Here is a tiny trained network, its code and every weight. The questions are about switching its units off for an input and a class, where a switched-off unit gives its printed mean instead of its output.

import numpy as np


def w(rows, s, z=0):
    codes = np.array(rows[::2]) - 128.0
    scale = np.full(codes.shape[1], s)
    scale[-1] = z or s
    return codes * scale


def norm(h):
    return h / np.sqrt((h * h).mean(-1, keepdims=True) + 1e-5)


def f(y):
    return y / 2 * (1 + np.tanh(0.7978845608 * (y + 0.044715 * y**3)))


def log_softmax(a):
    a = a - a.max(-1, keepdims=True)
    return a - np.log(np.exp(a).sum(-1, keepdims=True))


def net(x, mask):
    res = np.array(x, float).reshape(1, 5) / 4 @ E
    u = 0
    for l in range(2):
        y = f(norm(res) @ A[l][:, :-1].T + A[l][:, -1])
        res = res + np.where(mask[u : u + 8], y, B[l][:, -1]) @ B[l][:, :-1]
        u += 8
    return log_softmax(norm(res)[-1] @ U[:, :-1].T + U[:, -1])


A, B = {}, {}
E = w([
[129,130,128,128],'x0',
[129,176,57,78],'x1',
[1,113,187,50],'x2',
[140,205,185,147],'x3',
[21,147,79,214],'x4',
],0.0026)
A[0] = w([
[136,47,167,148,74],'L0N0',
[132,87,196,177,108],'L0N1',
[144,233,196,134,246],'L0N2',
[164,98,152,85,252],'L0N3',
[181,133,91,174,50],'L0N4',
[131,207,47,53,135],'L0N5',
[137,104,93,176,219],'L0N6',
[129,2,58,97,113],'L0N7',
],0.0089,0.0021)
B[0] = w([
[141,98,77,156,161],'L0N0',
[107,22,11,161,177],'L0N1',
[135,120,26,80,254],'L0N2',
[173,68,143,49,207],'L0N3',
[149,138,195,147,181],'L0N4',
[128,1,104,206,211],'L0N5',
[151,174,155,136,211],'L0N6',
[135,180,51,106,220],'L0N7',
],0.0069,0.0032)
A[1] = w([
[96,99,88,152,100],'L1N0',
[49,183,92,231,139],'L1N1',
[224,164,14,189,190],'L1N2',
[72,209,150,206,141],'L1N3',
[101,202,29,105,107],'L1N4',
[3,76,94,35,161],'L1N5',
[163,65,66,119,251],'L1N6',
[49,163,166,212,61],'L1N7',
],0.0071,0.002)
B[1] = w([
[159,139,139,126,155],'L1N0',
[210,3,120,53,197],'L1N1',
[75,182,207,117,255],'L1N2',
[152,93,143,49,158],'L1N3',
[104,130,54,62,172],'L1N4',
[203,224,223,199,218],'L1N5',
[33,136,115,172,234],'L1N6',
[162,112,99,102,149],'L1N7',
],0.0055,0.0064)
U = w([
[195,38,119,2,62],'0',
[149,230,230,153,251],'1',
[62,67,80,220,133],'2',
[63,236,57,54,89],'3',
],0.0098,0.0017)

Each question gives the input, the list of numbers given to net, and the class t.
The units are the neurons (one row each of A and B). Each row of codes is followed by its name. A weight is (code - 128) times the scale printed after its matrix; where a second scale follows, it is the last column's (A, B and U).
mask holds one flag per neuron, layer by layer. A switched-off neuron (its flag False) gives its mean, the last column of its row in B, instead of its output. The means were averaged over made-up inputs and are rounded, as every weight is.
A unit's drop is (log p(t) with every unit on - log p(t) with that unit switched off) / (log p(t) with every unit on - log p(t) with every unit switched off).
The circuit of an input: a set's keep is (log p(t) with only the set's units on - log p(t) with every unit switched off) / (log p(t) with every unit on - log p(t) with every unit switched off). Starting from the 12 units with the biggest drops (on a tie, the unit counted first), units are removed one at a time, each time the one whose removal leaves the highest keep (on an exact tie, the one counted first), for as long as the keep stays at least 0.8.
units of the circuit, in order: the units of the circuit, biggest drop first
unit that matters most: the unit with the biggest drop
k most important neurons: the k neurons with the biggest drops, biggest first
top k neurons in layer l: the k neurons of layer l with the biggest drops, biggest first
input [8,-7,-2,-6,-6], class 2: 3 most important neurons -> [L0N1 L1N6 L0N0]
input [3,-7,0,6,-6], class 2: units of the circuit, in order -> [L0N1 L1N6]
input [-7,5,-4,-6,-2], class 3: units of the circuit, in order -> [L1N1]
input [4,-7,-7,-8,4], class 3: 3 most important neurons -> [L0N7 L0N5 L1N5]
input [-1,-7,4,-5,7], class 0: 2 most important neurons -> [L1N1 L0N2]
input [3,-4,0,5,-3], class 3: 2 most important neurons -> [L0N2 L0N5]
input [-2,-6,-6,-8,4], class 3: units of the circuit, in order -> [L0N7 L0N5]
input [-8,0,-1,8,-3], class 3: units of the circuit, in order -> [L0N2 L1N1]
input [-3,-5,-2,-4,-2], class 2: 2 most important neurons -> [L0N1 L0N0]
input [-3,-3,3,6,-3], class 3: 3 most important neurons -> [L0N2 L1N1 L0N5]
input [-2,-5,8,-5,8], class 0: units of the circuit, in order -> [L1N1 L1N2 L1N6 L0N5]
input [-8,-5,1,-8,2], class 3: top 2 neurons in layer 0 -> [L0N7 L0N5]
input [0,-6,-2,-7,8], class 0: 3 most important neurons -> [L1N1 L0N2 L0N5]
input [2,-5,2,-8,8], class 0: units of the circuit, in order -> [L1N1 L0N2 L0N5 L1N6]
input [6,0,-5,8,-4], class 3: unit that matters most -> L0N2
input [6,-4,0,-4,6], class 0: top 2 neurons in layer 0 -> [L0N2 L0N5]
input [0,7,-7,1,3], class 1: top 2 neurons in layer 0 -> [L0N1 L0N4]
input [7,-2,6,-7,7], class 0: 4 most important neurons -> [L1N1 L0N3 L0N2 L1N2]
input [-5,6,-3,4,6], class 0: 3 most important neurons -> [L1N1 L0N3 L0N1]
input [4,-2,-5,-7,6], class 3: 3 most important neurons -> [L0N7 L0N5 L1N2]
input [-3,-4,7,-1,-5], class 1: 3 most important neurons -> [L1N5 L1N1 L0N5]
input [0,-5,-6,1,6], class 0: top 2 neurons in layer 1 -> [L1N1 L1N5]
input [7,-3,0,-3,-2], class 2: 2 most important neurons -> [L0N1 L0N0]
input [8,-1,8,3,1], class 1: 2 most important neurons -> [L1N5 L0N7]
input [7,-3,0,8,6], class 3: units of the circuit, in order -> [L0N2]
input [-4,-1,-7,-5,8], class 0: top 2 neurons in layer 1 -> [L1N1 L1N5]
